grid =
[[120, 133, 122, 133, 156, 124, 133],
 [113, 145, 133, 135, 130, 128, 135],
 [119, 129, 135, 141, 137, 119, 132],
 [130, 137, 140, 131, 132, 143, 134],
 [131, 119, 129, 117, 147, 121, 129],
 [135, 125, 122, 127, 129, 129, 137],
 [141, 125, 121, 126, 142, 118, 117],
 [131, 117, 108, 111, 135, 140, 125]]
Rows and columns are counted from 1.
(1, 1) = 120
(3, 2) = 129
(8, 1) = 131
(6, 7) = 137
(8, 3) = 108
(4, 1) = 130
(2, 7) = 135
(5, 6) = 121
(5, 4) = 117
(6, 6) = 129
(5, 7) = 129
(6, 2) = 125
(7, 4) = 126
(3, 7) = 132
(1, 2) = 133
(7, 3) = 121
(2, 2) = 145
(3, 5) = 137
(4, 5) = 132
(7, 5) = 142
(2, 3) = 133
(1, 5) = 156
(3, 6) = 119
(1, 7) = 133

arr =
[[142 124 118 129 146 118 126 126 144 123 130 137 118 122 126 130]
 [154 118 127 129 128 118 125 105 144 123 130 137 112 127 126 130]
 [154 118 127 135 123 119 137 132 109 141 130 137 118 127 134 144]
 [154 118 127 129 123 120 102 126 144 123 130 137 118 127 129 130]]
Rows and columns are counted from 1.
row 1 col 1	142
row 3 col 5	123
row 4 col 9	144
row 3 col 2	118
row 3 col 8	132
row 3 col 15	134
row 2 col 12	137
row 3 col 10	141
row 4 col 6	120
row 1 col 10	123
row 2 col 10	123
row 1 col 5	146
row 1 col 4	129
row 2 col 1	154
row 3 col 7	137
row 4 col 15	129
row 3 col 13	118
row 1 col 11	130
row 1 col 14	122
row 4 col 14	127

W =
[[142 119 125 135 152 125 126 129 125 128 150]
 [108 120 116 128 122 124 118 134 120 128 119]
 [140 124 131 142 113 147 129 138 122 128 116]
 [109 122 140 114 113 141 140 143 142 128 113]
 [115 156 114 122 111 104 116  99 119 128 111]
 [126 150 140 108 127 117 140 110 144 128 129]]
Indices start at 1.
row 1 col 1: 142
row 2 col 6: 124
row 1 col 11: 150
row 3 col 4: 142
row 3 col 6: 147
row 4 col 4: 114
row 2 col 8: 134
row 5 col 6: 104
row 2 col 1: 108
row 4 col 1: 109
row 6 col 2: 150
row 4 col 10: 128
row 2 col 5: 122
row 6 col 8: 110
row 5 col 11: 111
row 5 col 8: 99
row 5 col 3: 114
row 5 col 2: 156
row 3 col 8: 138
row 4 col 9: 142
row 3 col 5: 113

B =
[[129 144 141 136 114 127 126 141]
 [130 139 133 136 120 124 123 137]
 [132 127 118 123 143 139 131 119]
 [133 127 120 123 146 142 135 119]
 [129 131 118 125 133 130 122 122]
 [135 129 142 130 140 146 149 132]
 [128 132 116 122 132 132 122 119]
 [128 130 118 123 133 131 123 121]]
Indices start at 1.
(1, 1)	129
(5, 4)	125
(2, 2)	139
(8, 8)	121
(7, 2)	132
(3, 5)	143
(4, 7)	135
(2, 6)	124
(7, 6)	132
(3, 7)	131
(4, 4)	123
(2, 5)	120
(7, 8)	119
(3, 2)	127
(8, 3)	118
(1, 3)	141
(6, 5)	140
(6, 6)	146
(2, 1)	130
(1, 7)	126
(5, 2)	131
(3, 8)	119
(5, 8)	122

A =
[[111 140 135 123 119 128 132 119]
 [142 114 118 127 126 136 122 133]
 [115 147 136 117 125 127 137 117]
 [114 144 137 127 121 130 137 116]
 [124 137 128 120 105 142 127 119]
 [127 132 134 137 147 110 137 137]
 [116 143 125 124 108 146 132 119]
 [150 113 113 133 129 136 119 134]
 [121 125 136 135 145 112 135 132]
 [141 114 115 130 118 138 121 131]
 [134 118 134 138 150 113 130 139]
 [146 117 113 132 122 140 120 137]
 [109 144 143 131 141 118 136 123]
 [115 145 137 114 125 128 138 118]
 [141 125 115 119 112 142 126 126]]
Rows and columns are counted from 1.
(1, 1) -> 111
(12, 1) -> 146
(8, 5) -> 129
(9, 8) -> 132
(1, 5) -> 119
(8, 8) -> 134
(2, 7) -> 122
(4, 1) -> 114
(13, 7) -> 136
(10, 3) -> 115
(14, 4) -> 114
(6, 3) -> 134
(11, 6) -> 113
(9, 6) -> 112
(8, 6) -> 136
(10, 8) -> 131
(12, 6) -> 140
(14, 2) -> 145
(2, 6) -> 136
(13, 1) -> 109
(5, 1) -> 124
(12, 4) -> 132
(13, 8) -> 123
(9, 7) -> 135
(14, 7) -> 138
(14, 3) -> 137
(6, 8) -> 137
(4, 3) -> 137
(3, 2) -> 147
(7, 6) -> 146
(13, 4) -> 131
(10, 4) -> 130
(9, 3) -> 136
(15, 2) -> 125
(12, 5) -> 122
(1, 8) -> 119
